Below is a small trained network, with its code and all its weights. Each question gives an input and a class and asks what happens when units are switched off, that is, made to give their printed mean instead of their output.

import numpy as np


def w(rows, s, z=0):
    codes = np.array(rows[::2]) - 128.0
    scale = np.full(codes.shape[1], s)
    scale[-1] = z or s
    return codes * scale


def norm(h):
    return h / np.sqrt((h * h).mean(-1, keepdims=True) + 1e-5)


def f(y):
    return y / 2 * (1 + np.tanh(0.7978845608 * (y + 0.044715 * y**3)))


def log_softmax(a):
    a = a - a.max(-1, keepdims=True)
    return a - np.log(np.exp(a).sum(-1, keepdims=True))


def net(x, mask):
    res = np.array(x, float).reshape(1, 8) / 4 @ E
    u = 0
    for l in range(4):
        y = f(norm(res) @ A[l][:, :-1].T + A[l][:, -1])
        res = res + np.where(mask[u : u + 4], y, B[l][:, -1]) @ B[l][:, :-1]
        u += 4
    return log_softmax(norm(res)[-1] @ U[:, :-1].T + U[:, -1])


A, B = {}, {}
E = w([
[131,125,139,143,144],'x0',
[28,254,244,67,120],'x1',
[97,120,109,137,118],'x2',
[153,184,215,193,84],'x3',
[153,133,156,139,166],'x4',
[138,128,133,117,119],'x5',
[128,128,145,149,151],'x6',
[126,52,99,43,148],'x7',
],0.007)
A[0] = w([
[19,187,180,2,212,122],'L0N0',
[103,168,63,24,168,5],'L0N1',
[43,221,85,84,52,244],'L0N2',
[62,70,180,17,205,21],'L0N3',
],0.0064,0.0022)
B[0] = w([
[120,6,165,106,150,254],'L0N0',
[66,112,157,155,84,152],'L0N1',
[187,196,117,110,167,228],'L0N2',
[144,71,145,167,68,169],'L0N3',
],0.013,0.0056)
A[1] = w([
[134,162,132,108,113,99],'L1N0',
[183,153,110,186,72,104],'L1N1',
[35,144,137,137,112,185],'L1N2',
[63,81,185,2,91,2],'L1N3',
],0.012,0.002)
B[1] = w([
[108,120,145,101,176,129],'L1N0',
[107,27,84,200,1,190],'L1N1',
[124,214,126,140,103,131],'L1N2',
[82,8,26,154,108,254],'L1N3',
],0.01,0.0069)
A[2] = w([
[81,179,132,170,113,4],'L2N0',
[117,32,86,90,99,230],'L2N1',
[70,21,92,73,80,169],'L2N2',
[33,254,213,121,125,197],'L2N3',
],0.0078,0.0029)
B[2] = w([
[79,97,239,163,170,118],'L2N0',
[255,196,240,48,201,254],'L2N1',
[230,174,25,163,237,250],'L2N2',
[104,228,241,92,226,162],'L2N3',
],0.0059,0.0097)
A[3] = w([
[6,48,135,72,68,119],'L3N0',
[110,126,170,135,72,168],'L3N1',
[133,80,142,69,206,29],'L3N2',
[254,63,7,140,156,254],'L3N3',
],0.009,0.0025)
B[3] = w([
[98,25,125,196,2,129],'L3N0',
[71,43,26,49,121,128],'L3N1',
[247,181,47,172,176,158],'L3N2',
[19,204,204,118,93,254],'L3N3',
],0.0083,0.018)
U = w([
[138,233,140,117,119,255],'0',
[183,163,70,33,247,27],'1',
[174,57,61,154,80,183],'2',
],0.011,0.0008)

Each question gives the input, the list of numbers given to net, and the class t.
The units are the neurons (one row each of A and B). Each row of codes is followed by its name. A weight is (code - 128) times the scale printed after its matrix; where a second scale follows, it is the last column's (A, B and U).
mask holds one flag per neuron, layer by layer. A switched-off neuron (its flag False) gives its mean, the last column of its row in B, instead of its output. The means were averaged over made-up inputs and are rounded, as every weight is.
A unit's drop is (log p(t) with every unit on - log p(t) with that unit switched off) / (log p(t) with every unit on - log p(t) with every unit switched off).
The circuit of an input: a set's keep is (log p(t) with only the set's units on - log p(t) with every unit switched off) / (log p(t) with every unit on - log p(t) with every unit switched off). Starting from the 12 units with the biggest drops (on a tie, the unit counted first), units are removed one at a time, each time the one whose removal leaves the highest keep (on an exact tie, the one counted first), for as long as the keep stays at least 0.8.
units of the circuit, in order: the units of the circuit, biggest drop first
unit that matters most: the unit with the biggest drop
k most important neurons: the k neurons with the biggest drops, biggest first
top k neurons in layer l: the k neurons of layer l with the biggest drops, biggest first
drop of u: that unit's drop, to one decimal
input [-6,6,-4,6,-6,-3,0,2], class 1: unit that matters most : L0N0
input [-3,1,5,4,-8,-2,8,4], class 1: 3 most important neurons : L3N3, L1N1, L0N2
input [8,0,4,1,3,-3,2,-4], class 2: units of the circuit, in order : L2N1, L3N3, L2N2, L1N3
input [6,3,-2,-5,6,0,0,-8], class 1: units of the circuit, in order : L3N3, L1N1
input [7,-2,-4,-7,7,-2,-4,0], class 0: units of the circuit, in order : L0N0, L3N3
input [1,6,-3,-4,-3,0,-8,-2], class 1: 2 most important neurons : L0N2, L2N2
input [-3,-6,-8,2,-7,7,3,6], class 0: 3 most important neurons : L0N0, L3N3, L1N3
input [6,3,5,-8,-2,-3,5,3], class 2: 2 most important neurons : L1N3, L0N1
input [8,3,2,-1,7,-8,-8,2], class 2: top 2 neurons in layer 0 : L0N0, L0N3
input [-3,8,8,-3,1,7,-1,-6], class 1: 3 most important neurons : L0N0, L0N2, L1N3
input [-2,-8,-4,-3,-1,3,-7,-7], class 0: 3 most important neurons : L3N3, L1N3, L0N3
input [-2,-8,2,-8,-5,2,3,-6], class 0: units of the circuit, in order : L3N3, L1N3
input [5,2,-8,0,-3,-4,-7,2], class 2: 3 most important neurons : L0N0, L1N3, L0N1
input [3,-7,-5,-6,-4,-3,-4,-5], class 0: 2 most important neurons : L3N3, L0N0
input [6,-5,-4,-1,7,2,6,-5], class 0: units of the circuit, in order : L3N3
input [-5,6,-3,-3,7,0,-8,1], class 2: 2 most important neurons : L0N0, L1N3
input [-7,-5,3,0,-4,-2,8,-5], class 0: 3 most important neurons : L1N3, L3N3, L0N3
input [-2,2,6,4,-4,6,4,1], class 1: 2 most important neurons : L3N3, L0N2
input [-2,-8,7,-1,-7,7,0,-6], class 0: 3 most important neurons : L3N3, L1N3, L0N3
input [5,-5,-2,7,5,-7,-2,-7], class 2: units of the circuit, in order : L1N1
input [3,3,-6,-3,-5,-5,-1,5], class 2: top 2 neurons in layer 0 : L0N1, L0N3
input [8,-2,0,3,6,-8,-6,-2], class 2: top 3 neurons in layer 2 : L2N2, L2N1, L2N3
input [4,7,4,-4,-2,0,2,-7], class 1: drop of L1N1 : 0.0
